The symbols move the states like this.
rogi: ^>bodo, *>gude, &>kori, %>meru, ~>noni
suda: ^>dado, *>misu, &>bepa, %>rari, ~>zivi
mova: ^>dupe, *>mosi, &>kemo, %>zefu, ~>suvi
moli: ^>piru, *>vude, &>meni, %>tufe, ~>bida
netu: ^>lizo, *>moti, &>fupa, %>veno, ~>kete
togi: ^>tema, *>nitu, &>vala, %>nevi, ~>gule
guna: ^>luda, *>zolo, &>vava, %>kemo, ~>zoto
babo: ^>vava, *>gako, &>fuza, %>nubu, ~>zefu
liso: ^>kete, *>nevi, &>meva, %>refa, ~>bono
pobi: ^>zita, *>kelu, &>suvi, %>pire, ~>dila
divi: ^>mote, *>kula, &>nave, %>vude, ~>subu
tisu: ^>pilo, *>subu, &>divi, %>bida, ~>leno
suro: ^>subu, *>dafa, &>toni, %>tisu, ~>tovo
dune: ^>ruta, *>bono, &>liso, %>nitu, ~>samo
reni: ^>zoto, *>fosi, &>zefu, %>fege, ~>pire
kolo: ^>nugu, *>dila, &>pobi, %>voma, ~>nave
tovo: ^>vupo, *>moga, &>dafa, %>leno, ~>lizo
lefi: ^>zaso, *>voma, &>rodu, %>kelu, ~>meni
gude: ^>rogi, *>kinu, &>gute, %>bodo, ~>fuza
noni: ^>beme, *>fuza, &>gude, %>toku, ~>babo
bege: ^>diru, *>givo, &>gule, %>bepa, ~>basa
mosi: ^>mova, *>fege, &>luda, %>dupe, ~>kamo
subu: ^>tisu, *>suro, &>kula, %>pilo, ~>vupo
dupe: ^>zefu, *>mova, &>funi, %>zolo, ~>kose
bida: ^>moto, *>pilo, &>vude, %>toni, ~>zete
diru: ^>bepa, *>bege, &>fepi, %>samo, ~>diti
kula: ^>divi, *>toni, &>tufe, %>mote, ~>suro
pire: ^>rodu, *>zita, &>fosi, %>nopu, ~>nugu
zudu: ^>fuza, *>roze, &>zabe, %>noni, ~>funi
bono: ^>dune, *>dami, &>nevi, %>ruta, ~>bepa
fuge: ^>nure, *>vemu, &>dado, %>basa, ~>zelo
fepi: ^>dami, *>gule, &>togi, %>bono, ~>bege
numi: ^>zelo, *>meru, &>zivi, %>gute, ~>nofe
vupo: ^>leno, *>tovo, &>suro, %>vegu, ~>veno
vava: ^>nubu, *>babo, &>noni, %>kege, ~>zolo
diti: ^>misu, *>basa, &>bege, %>suda, ~>bala
kete: ^>refa, *>liso, &>moti, %>vala, ~>dune
nubu: ^>kege, *>vava, &>beme, %>roze, ~>guna
nure: ^>basa, *>fuge, &>rari, %>diti, ~>gute
samo: ^>butu, *>bepa, &>bono, %>mafi, ~>suda
boke: ^>fupa, *>galo, &>vegu, %>moga, ~>meva
vude: ^>moli, *>mote, &>zilu, %>piru, ~>pilo
galo: ^>boke, *>dume, &>leno, %>fupa, ~>gane
nopu: ^>kamo, *>rodu, &>zoto, %>suvi, ~>lefi
misu: ^>suda, *>diti, &>diru, %>dado, ~>gela
meru: ^>numi, *>bodo, &>gela, %>zelo, ~>toku
vegu: ^>zete, *>leno, &>tisu, %>vabo, ~>galo
zoto: ^>fege, *>reni, &>zolo, %>mosi, ~>rodu
kelu: ^>pobi, *>zaso, &>kamo, %>zita, ~>mevu
ruta: ^>nitu, *>dune, &>kete, %>togi, ~>butu
fuza: ^>noni, *>zudu, &>kinu, %>beme, ~>gako
rari: ^>givo, *>dado, &>butu, %>bege, ~>fuge
moti: ^>netu, *>meva, &>boke, %>lizo, ~>liso
zelo: ^>gute, *>numi, &>vemu, %>kori, ~>zabe
dume: ^>galo, *>veno, &>vupo, %>boke, ~>zeve
nitu: ^>togi, *>ruta, &>refa, %>tema, ~>mafi
leno: ^>vegu, *>vupo, &>subu, %>zete, ~>dume
mafi: ^>gule, *>butu, &>ruta, %>fepi, ~>rari
dami: ^>bono, *>fepi, &>tema, %>dune, ~>diru
dado: ^>rari, *>suda, &>samo, %>givo, ~>vemu
zilu: ^>meni, *>gupa, &>nugu, %>tini, ~>mote
tufe: ^>nave, *>piru, &>mevu, %>gupa, ~>toni
zabe: ^>kinu, *>nofe, &>numi, %>gude, ~>roze
moga: ^>tovo, *>fupa, &>vabo, %>vupo, ~>netu
lizo: ^>veno, *>netu, &>moga, %>dume, ~>refa
bala: ^>gela, *>kori, &>basa, %>zivi, ~>rogi
fupa: ^>moga, *>boke, &>zete, %>tovo, ~>moti
mevu: ^>dila, *>tini, &>zaso, %>kolo, ~>piru
moto: ^>toni, *>bida, &>moli, %>kula, ~>vabo
zaso: ^>kelu, *>lefi, &>nopu, %>pobi, ~>tini
gela: ^>zivi, *>bala, &>diti, %>vemu, ~>bodo
nugu: ^>voma, *>kolo, &>zita, %>lefi, ~>gupa
fosi: ^>reni, *>kose, &>dupe, %>zoto, ~>zita
suvi: ^>kose, *>kamo, &>mosi, %>fosi, ~>kelu
zete: ^>vabo, *>vegu, &>pilo, %>dafa, ~>boke
toni: ^>kula, *>moto, &>piru, %>divi, ~>dafa
butu: ^>mafi, *>samo, &>dune, %>gule, ~>dado
kemo: ^>funi, *>luda, &>kege, %>gako, ~>mosi
gane: ^>meva, *>zeve, &>dume, %>moti, ~>tema
roze: ^>zudu, *>kege, &>nofe, %>fuza, ~>kemo
refa: ^>vala, *>kete, &>netu, %>zeve, ~>ruta
meni: ^>tini, *>zilu, &>voma, %>mevu, ~>vude
dila: ^>kolo, *>mevu, &>kelu, %>nugu, ~>tufe
tini: ^>mevu, *>meni, &>lefi, %>dila, ~>moli
zeve: ^>gane, *>vala, &>veno, %>meva, ~>togi
kose: ^>fosi, *>suvi, &>mova, %>reni, ~>pobi
nave: ^>gupa, *>tufe, &>dila, %>zilu, ~>kula
bodo: ^>meru, *>rogi, &>bala, %>numi, ~>beme
luda: ^>kemo, *>guna, &>nubu, %>funi, ~>fege
kamo: ^>suvi, *>nopu, &>fege, %>kose, ~>zaso
beme: ^>toku, *>noni, &>rogi, %>nofe, ~>vava
zolo: ^>guna, *>zefu, &>babo, %>luda, ~>reni
dafa: ^>suro, *>vabo, &>moto, %>subu, ~>moga
basa: ^>diti, *>nure, &>givo, %>misu, ~>kori
tema: ^>nevi, *>togi, &>zeve, %>liso, ~>fepi
gupa: ^>zilu, *>nave, &>kolo, %>meni, ~>divi
zivi: ^>vemu, *>gela, &>misu, %>fuge, ~>meru
vabo: ^>dafa, *>zete, &>bida, %>suro, ~>fupa
piru: ^>tufe, *>moli, &>tini, %>nave, ~>moto
voma: ^>lefi, *>nugu, &>pire, %>zaso, ~>zilu
funi: ^>gako, *>kemo, &>roze, %>babo, ~>mova
bepa: ^>samo, *>diru, &>dami, %>butu, ~>misu
veno: ^>dume, *>lizo, &>tovo, %>galo, ~>vala
pilo: ^>bida, *>tisu, &>mote, %>moto, ~>vegu
vala: ^>zeve, *>refa, &>lizo, %>gane, ~>nitu
vemu: ^>fuge, *>zivi, &>suda, %>nure, ~>numi
zefu: ^>zolo, *>dupe, &>gako, %>guna, ~>fosi
gako: ^>babo, *>funi, &>zudu, %>vava, ~>dupe
kinu: ^>gude, *>zabe, &>zelo, %>rogi, ~>zudu
nofe: ^>zabe, *>toku, &>meru, %>kinu, ~>kege
kori: ^>bala, *>gute, &>nure, %>gela, ~>gude
fege: ^>mosi, *>zoto, &>guna, %>mova, ~>nopu
meva: ^>moti, *>gane, &>galo, %>netu, ~>nevi
nevi: ^>liso, *>tema, &>gane, %>kete, ~>dami
gute: ^>kori, *>zelo, &>fuge, %>bala, ~>kinu
kege: ^>roze, *>nubu, &>toku, %>zudu, ~>luda
zita: ^>pire, *>pobi, &>kose, %>rodu, ~>kolo
rodu: ^>nopu, *>pire, &>reni, %>kamo, ~>voma
toku: ^>nofe, *>beme, &>bodo, %>zabe, ~>nubu
givo: ^>bege, *>rari, &>mafi, %>diru, ~>nure
mote: ^>vude, *>divi, &>gupa, %>moli, ~>tisu
gule: ^>fepi, *>mafi, &>nitu, %>dami, ~>givo

The rows follow the links: the fewer symbols apart two states are, the more alike their rows tend to be.

Each row is also shifted at random along 5 hidden directions that mean nothing.

Some states, each with a row of numbers:
lizo:   3  -34  -19   27    3   32    2  -13   -5   -8  -48  -15    1   -1  -12   -7  -11  -27  -36   16    5  -25   34   46   20  -38   -2    0   34   11   13    4   -3  -28   36   12  -27    7    5    1   13
rogi: -58   -7   25  -35   29    5  -41   33   50    8   13   36   38   17   19   18  -69  -13    8  -52  -16   14    5  -12  -30    9   -1  -10   29   39  -30    3   23  -32  -25    0   13   10  -40  -10  -13
divi:  12   -2  -36   35  -21  -34   -4  -45   -1   33   -1  -34  -12   -6  -17  -12   -2   14  -30   17    4  -47   10    8    8   10  -24  -42   23  -52   -8   -2    1   -5   24    7  -31  -49   18  -13  -17
nave: -35   -5   32   24   -2  -13   45   29   19   12    6  -41    1  -10  -33  -20   12   31  -45   14    3  -23   43   -7   -7  -28  -36  -27    1   26  -36  -10   17  -20   56    9  -21   19   -1   -2  -22
bege:  54    3  -15  -12   -1    2   -1   20  -26  -27  -24   26   17   -4   11   20   -1  -25   22   -7  -10   26    8   14   -4  -18   41    9   21   21   23    1  -10    3  -11    5    3    3  -14  -23   17
tema:  20  -19   -4   -4    3    7  -72  -11   10   -3  -34   27   33    8    4    9  -85  -43   -6  -23  -25  -37   20   44   -9   -1    3  -24   20   -8  -10    6  -16    1  -28   11  -18    8  -42    7   -7
fepi:  27  -36  -59    7   13   60  -72  -86    2    8  -36   27  -15   25   30    6  -34  -54   10   -3   15  -13  -39   51   36   19   22   26   35  -49   48   19  -10  -19  -36   -7   -7  -35   28   19   26
reni:   5    6   43   -8   18  -16  -11   10   49   37   51   -1    9   15   -8  -12  -27   32    4  -24    0    0   -7  -31  -27   22  -22  -29    1    4  -47   -3   30  -16   -7   -9   -2    1   -3    2  -44
kose: -32    8   24   -3    7  -31    2   12   41   35   41  -12   10    7   -8   -7  -19   33  -10  -20   -1   -7    5  -34  -24   17  -28  -35   10    3  -44   -5   28  -20    8   -4   -3  -14   -5  -12  -35
toku: -45   10  -19  -31   10   -7  -54  -24   28   20   26   33    6   18   33   18  -36   -7   29  -36   -4   12  -41  -22  -11   48    2    0   10  -26    0    7    8   -2  -50  -10   24  -35   -7   -4    0
dafa: -66  -37   15   19    5   46  -53  -45   23   10  -28  -16   -8    9  -13  -26  -52  -21  -42   10    1  -68    7   43   19    3  -47    1  -30  -26  -13    6  -15    4   -1    3  -14   29   -8   63   -3
fege:  -4   11   11   -1    8  -12   24    0   22   26   43  -12  -13    7   -1   -7   25   36    7   -4   16   19  -19  -37   -7   16   -9   -6    4   -1  -15   -2   27  -16    8  -10    6  -18   24   -9  -18
luda: -73   -1  -29   -1   12   -1   21  -17   31   29   26  -13  -17   11   16    5   24   20   -6  -10   23   18  -20  -32    6   16  -12    4   40   -5    2    3   32  -45   18   -7   11  -49   33  -23    3
gako:  -7    3   23  -17   25    5  -22   -5   46   32   45   15    3   23   12   -2  -23   18   19  -30    7   18  -30  -29  -16   31   -6   -5   10    1  -23    4   29  -23  -22  -15   12  -10    8    2  -24
dado:  29   -7   18  -24   18   18  -42   23   10  -17  -14   42   33   10   13   15  -57  -33   21  -31  -19   11    6   20  -17   -5   24    0   12   27   -4    3   -4   -3  -33    2    3   26  -37    0   -1
vupo:  -8   -8    9   14  -16  -14  -25    2   -9   -8  -30  -10   16  -12  -20   -8  -42  -14  -31    7  -22  -52   37   30   -5  -13  -22  -29  -15  -10  -19   -4  -23   22    6   15  -22   20  -35   16  -10
zolo: -58   29   11  -18   -7  -49   28   38   10    8   36   -6    8  -10    2    9   17   34    5  -14   -7   17    2  -50  -25   14  -13  -15   -8   13  -24   -8   14    3    4   -1   16  -15  -13  -25  -12
zabe: -15   24  -14  -31   -1  -40  -21   17   10    7   24   29   23    5   24   27  -23    2   30  -36  -16   26  -13  -32  -26   27   15  -16   21   -2   -8    1    9    1  -33   -3   18  -33  -24  -36   -5
nubu: -17   20   14  -26    9  -20  -12   12   21   15   41   18    7   10   16    9   -8   17   28  -26   -4   25  -26  -38  -20   31    0   -3   -6    1  -17    0   14    2  -30   -9   21  -13   -7   -9  -13
fuza: -80   -8  -30  -11   19   27   14  -17   24   13   12    3  -21   15   28   10   28    4    6  -11   26   34  -33  -24   14   13    2   35   30    5   23    7   25  -42    5  -10   23  -32   34  -11   23
roze: -82   17  -15  -23    1  -15   24   17    3   -1   19    4   -7   -2   20   17   32   14   13  -11    7   33  -20  -39   -3   15    0   19    0   10    9   -1   10   -6   -3   -5   31  -22    5  -18   16
moga:  32   -8   23   10  -10   -4  -43   -3   -5   -7  -23    1   19   -5  -19  -11  -55  -18  -16    2  -23  -48   26   36   -8   -6  -15  -27  -24  -14  -21   -2  -25   29  -11   10  -22   30  -35   26  -18
zefu: -19   11   37  -12   16  -28    8   36   46   28   44   -1   21    8   -5    0  -22   33    1  -30   -4   12    9  -38  -34    9  -17  -33   20   27  -48   -5   35  -30    6   -3    1   -4  -13  -22  -36
samo:  42  -12  -25   -3    6    4  -19    8   -3   -9  -29   23   26    4   10   19  -36  -34    3  -19  -11    7   21   27   -5  -20   30  -13   58   18   11    4    3  -28    0    9  -14  -12  -16  -33    8
rodu: -83    6  -40   10  -10  -28   -6  -47   21   40   24  -25  -22    4    9   -2   10   24  -16    1   14  -22  -22  -27    6   37  -36  -17   11  -53   -5    2   13  -10    5   -4    2  -63   24   -8   -6
leno: 104   -7   17   24   -7   27   -7  -29  -28  -10  -11   -8  -19   -2  -20  -25   15   -5    5   34    6  -19   -7   34   19   -7    8   11  -42  -26   13    1  -25   36   -5   -4  -15   31   19   41   -3
gela:  12    5  -14  -23    8    9   -7   12   -7  -16   -4   31    9    4   23   22    0  -19   31  -17   -2   37  -16   -5   -2    3   33   21   17   17   22    4    0   -4  -24   -2   18   -6   -7  -17   19
boke: 139   41  -27   15  -53  -71   24    4  -87  -31  -17   -5    0  -36  -17    7   42    2   23   36  -24   -7   15    8   -2   -7   35  -25  -30  -41   23  -11  -46   77   -8   12  -17  -16   -9  -26    3
meru: -19   -6  -24  -18   19   -3   -8   12   28   11    4   24   21   13   23   25  -25  -11    9  -36    0   30    0  -11  -13    0   20   -8   69   24    1    5   29  -52   -2    2    2  -34   -4  -45    2
bodo: -33    2  -39  -26   10    6  -60  -40   17   14   11   36    1   19   41   22  -30  -22   31  -31    1   14  -48  -11    1   47   13   13   19  -35   20   11    2   -5  -54  -10   23  -45    1   -5   12
piru: -41   11    9   20  -24  -23   42    7  -21   -4    1  -40  -20  -21  -23  -16   44   27  -27   33    2  -23   16  -11    8   -8  -31   -3  -43  -11   -8  -10  -13   29   31    6   -2   11    6   13    0
subu:  19    2  -28   37  -29  -22   44  -12  -36   -4  -23  -40  -18  -20  -23  -11   43   11  -30   39    6  -24   27   14   17  -24   -8  -14    4  -18   12   -7  -11    8   45   11  -25  -18   20  -13    6
pire: -40    4   -2   10    0  -12   13  -20   22   31   31  -25  -20    4   -5  -12   20   34  -12    4   17   -7  -14  -26    2   19  -28  -10   -1  -21  -14   -2   19  -13   15   -7    1  -25   25    1  -14
dune:  95  -11  -32    9    1   15  -14  -17  -22  -11  -29   16    8    3    6   10   -9  -30   13    2   -1    8    4   34   10  -16   39   -1   41   -4   29    6   -7  -11   -6    5  -19  -14    7  -20   10

In each set, the symbols that take the first to the second take the third to the fourth, perhaps in another order. Give the fourth.
Answer with the state's name.
A -12    6   47   11  -13   13   26    9  -23  -18    2  -28  -24  -15  -27  -30   36   19  -13   39    1  -22    1    3   12   -5  -28   20  -90   -4   -7   -7  -26   53   10   -2    7   58    3   57    0
B  80   19  -24   33  -39  -64   46   16  -47   -8  -18  -31    6  -31  -30    0   31   15  -20   29  -14  -19   49    8   -5  -30    7  -46   21  -12   -2  -11  -12   16   43   19  -36  -25   -3  -45  -10
C -12   -9   -4   -3   -8   17   -4   18  -30  -39  -46   11   11  -13    1    9   -8  -35   -6    8  -15   -7   20   30    9  -26   13   19  -14   18   21    0  -29   21   -3   11    4   32  -27   10   27
D samo

A  90    3   26   33   -6  -11   56    8   -6   13   19  -37  -15   -7  -36  -27   44   38  -15   30   14   -2   21   -3    1  -23   -5  -19   -2    7  -16   -7   13   -5   46    0  -27   11   31   -4  -26
B  39    6   33   17  -15   -5    5   -5  -17   -4    3  -21  -11  -10  -27  -25   11   14   -9   27   -5  -30    7   10    3   -2  -19   -7  -58  -19  -14   -4  -20   43    4    0  -10   34   -1   37  -15
C -29    6   -8   22  -16  -20   24  -23   -3   20   16  -36  -25   -7  -14  -17   33   30  -21   24   12  -21   -4  -16   10   11  -29  -11  -17  -32   -8   -4    2    8   23   -1   -6  -21   24    5   -7
D piru

A -76   -1   21    6    7   23   61    9    9    4   22  -34  -37   -2   -9  -19   69   37  -15   25   28   17  -15  -31   18   -5  -25   36  -35   17    1   -3   15   -9   34  -10   19   18   37   23   10
B   9    8  -17   10   -2    0   -6  -62    8   36   43  -15  -41   12    5  -16   38   29   15   15   27    0  -56  -24   17   46  -13    9  -21  -61    9    5    8   10  -15  -19    8  -40   53   20   -9
C  -4   -9   30   -8   36   40   46   25   34   12   34   -3  -13   17    5   -7   39   26   10   -8   30   53  -17  -29    1  -10    9   32   18   51   -3    1   43  -49   23  -15   14   17   36   -4   -2
D babo

A -54  -19   -5  -20   13   53  -27    1   -5  -31  -37   27    4    6   23   12  -18  -43    6   -7   -2    9   -9   26   15   -8   13   46  -11   20   29    7  -17    1  -23    1   21   31  -15   25   37
B -100   -35   -30     0     9    34     1    19     8   -23   -61     4    19    -1    11    18   -28   -44   -38   -10    -4    -7    40    34    11   -42     0    13    54    46    18     3     2   -48    29    17    -5     7   -23   -17    35
C -40    6  -32   28  -26  -26   21  -38  -15   17    1  -41  -31  -12  -12  -14   37   22  -27   31   11  -32   -2   -7   18   10  -31  -12  -13  -47    6   -3   -7   14   26    3   -9  -36   28    2    2
D mevu

A -14   20   28    6   -8  -51   29   32   20   23   35  -25   12  -10  -21   -8    1   43  -16   -5   -8  -10   26  -34  -28    1  -28  -44    1    9  -46  -10   20   -5   27    3  -11   -5  -11  -21  -36
B -54    9    8   10   -8  -37   23    9   21   24   25  -30   -3   -7  -15   -9    7   35  -24    1    1  -18   13  -28  -12    7  -36  -29   -2   -6  -31   -8   16   -7   25    2   -5  -15    1  -10  -22
C -47  -19    1  -14    9   43   -7   21  -11  -38  -45   19   10   -2   12   10  -12  -39   -5   -3   -7    6   13   29   12  -26   12   37   -6   37   23    3  -17    0   -3    7   13   40  -22   16   34
D samo

A 143  -22   35   39   12   35   29   -8    0    9    1  -25  -13    6  -37  -36   19   12  -13   30   20   -6   18   31   12  -35    8   -7    7   14   -7    0   13  -20   38   -3  -38   34   37   17  -25
B  33  -14   23   26    2   27  -11  -40    8   19    8  -23  -24    7  -21  -33    2   12  -16   24   14  -32  -11   17   16    7  -26   -1  -35  -31  -10    2   -4   13    5   -8  -15   18   26   46  -18
C 114   19   26  -30   21    2  -22    9    9    6   44   44   11   18   18    9   -7    5   64  -27   -1   53  -41  -22  -20   26   43    7   -1    6    1    5   13    7  -52  -18   16    3    4   -7  -18
D bala

A  21   27   -5    8  -28  -46  -28  -46  -12   25   32  -16  -19   -6   -7  -15    3   26    9   15   -5  -35  -29  -18   -4   49  -26  -25  -55  -77  -13   -2  -20   58  -30   -7   -1  -27    6   23  -22
B  30   29   27    5  -22  -58   -5    1   -4   18   35  -16    2  -11  -20  -14   -4   35    3    6  -15  -27    2  -24  -22   25  -25  -41  -44  -36  -37   -8  -10   45  -11   -1   -7   -4  -13    7  -36
C -53   32  -40    7  -34  -94   12   -7    2   34   28  -27    4  -17   -4   12    3   37  -15   -6  -12  -24   11  -43  -22   29  -29  -60   24  -45  -25   -9    9    5   13    8   -9  -75   -7  -50  -22
D pire

A  64   -9   38   17   -4  -15  -24   18    8    2  -13   -6   32   -4  -31  -15  -59   -6  -23   -4  -24  -45   47   32  -20  -21  -14  -50    1    9  -40   -5   -7    5   10   13  -37   34  -36    8  -37
B   9   -9   11   22  -14   26   17  -12  -32  -22  -26  -24  -24  -14  -21  -22   31   -4  -19   40    5  -25    8   28   25  -19  -12   23  -51   -9   16   -2  -28   33   17    3   -5   38   12   41   15
C  21  -31  -30    2   20    2  -35   10   35   13  -31   23   47   15    8   23  -79  -37  -18  -41  -14   -6   42   32  -18  -26   19  -42  113   32  -11    4   29  -75   14   16  -34  -30  -26  -55  -11
D samo

A  27  -16   18   -2    7   29  -15   22  -10  -29  -38   16   20   -2   -6    1  -31  -33   -6   -2  -14   -7   25   38    0  -29   13    8   -4   29    4    1  -17    5   -4    8   -6   45  -27   15    8
B  44   -7   11   -4   -2    8  -37   11  -16  -24  -31   22   25   -3   -3    3  -46  -34    4   -6  -25  -16   19   36   -6  -13   13   -6  -10    7   -2    1  -26   22  -22    8   -9   32  -37   12    1
C -14   -2  -13   -7  -15   -5  -11   23  -30  -36  -46   13   21  -16    2   17  -20  -33   -6    1  -23  -12   29   27   -1  -22   13    1   -1   14   13   -3  -28   21   -5   15   -1   17  -38   -6   23
D togi

A  26  -22  -40    2   14   46    7  -14  -15  -18  -31   17   -8    9   19   13   19  -33   10    3   17   31   -9   25   26  -21   39   37   45   17   48    9    4  -32    5    0    1  -11   25  -15   35
B  59   11  -15  -29   11  -22  -68  -10   19   16   18   51   33   17   27   26  -65  -21   43  -47  -20   15  -22   -5  -28   35   31  -26   41  -18   -6    8    7   -6  -58   -5    3  -36  -24  -28  -17
C 146   -1  -24   21  -11  -19    8    4  -32   -9  -24    5   19   -8  -13    7   -4  -16    5    8   -9    2   32   31   -4  -30   39  -32   52    2   12   -1   -4   -8   15   12  -38  -16   -1  -42   -7
D gule

A  24  -35    2   35    6   49    3  -33    1    3  -29  -24  -19    5  -20  -25    2  -12  -33   28   18  -32   12   43   29  -25  -13    9    4   -4    9    4   -2  -19   31    2  -27   20   27   32    3
B 125  -12  -16   47   -2    4   15  -53   -1   35   13  -32  -27    8  -24  -27   25   21  -12   28   25  -17   -3   16   17   -3    2  -25   31  -38    3    3   17  -22   30   -5  -42  -32   57   -4  -25
C  15  -16  -14    3   -4   17  -36  -12  -17  -20  -41   15   12   -1    3    5  -34  -38   -5    0  -13  -22   11   39    8  -11   10    3    0   -7   14    4  -24   13  -14    9   -8   14  -20   12   14
D dume

A  69    8   26   23  -19  -31   21   17  -18   -2    1  -24    7  -16  -35  -18    4   19  -16   21  -12  -26   34    9  -11  -19  -10  -34  -19   -1  -24   -9  -10   24   24    8  -27   20  -10    2  -26
B  19    3    7   20  -10  -25  -18  -31   14   33   23  -22   -7    2  -18  -20  -17   23  -15    6    0  -39    0   -3   -6   22  -29  -36  -10  -44  -27   -2    3   10    2   -2  -20  -18    7   11  -33
C -84   13   14    8  -18  -42   37   24    6    9   14  -37   -4  -17  -20   -9   18   34  -33   11   -4  -23   25  -28  -11   -3  -42  -23  -21    3  -30  -11    3    8   34    9   -1    0  -11   -4  -13
D kamo

A -51   18   -9  -25    4  -34  -38  -10   30   29   36   19   12   12   21   15  -34   10   18  -35   -8    4  -26  -37  -23   45  -10  -20   11  -24  -20    2   14   -3  -36   -7   16  -40  -13  -16  -16
B -91    0    3  -20   18  -10  -24    3   50   28   29    8   11   15   16   10  -36   10   -3  -35    0    2  -12  -29  -19   26  -23  -12   23    5  -26    3   28  -33  -11   -4   14  -23  -11  -11  -14
C -28   31    5  -24   -5  -32    4   10    3    9   41    9   -4    0   14    8   18   25   29  -12   -3   24  -30  -45  -15   35   -2    3  -27  -12   -8   -3    3   22  -28  -10   27  -17   -1   -6   -5
D kemo

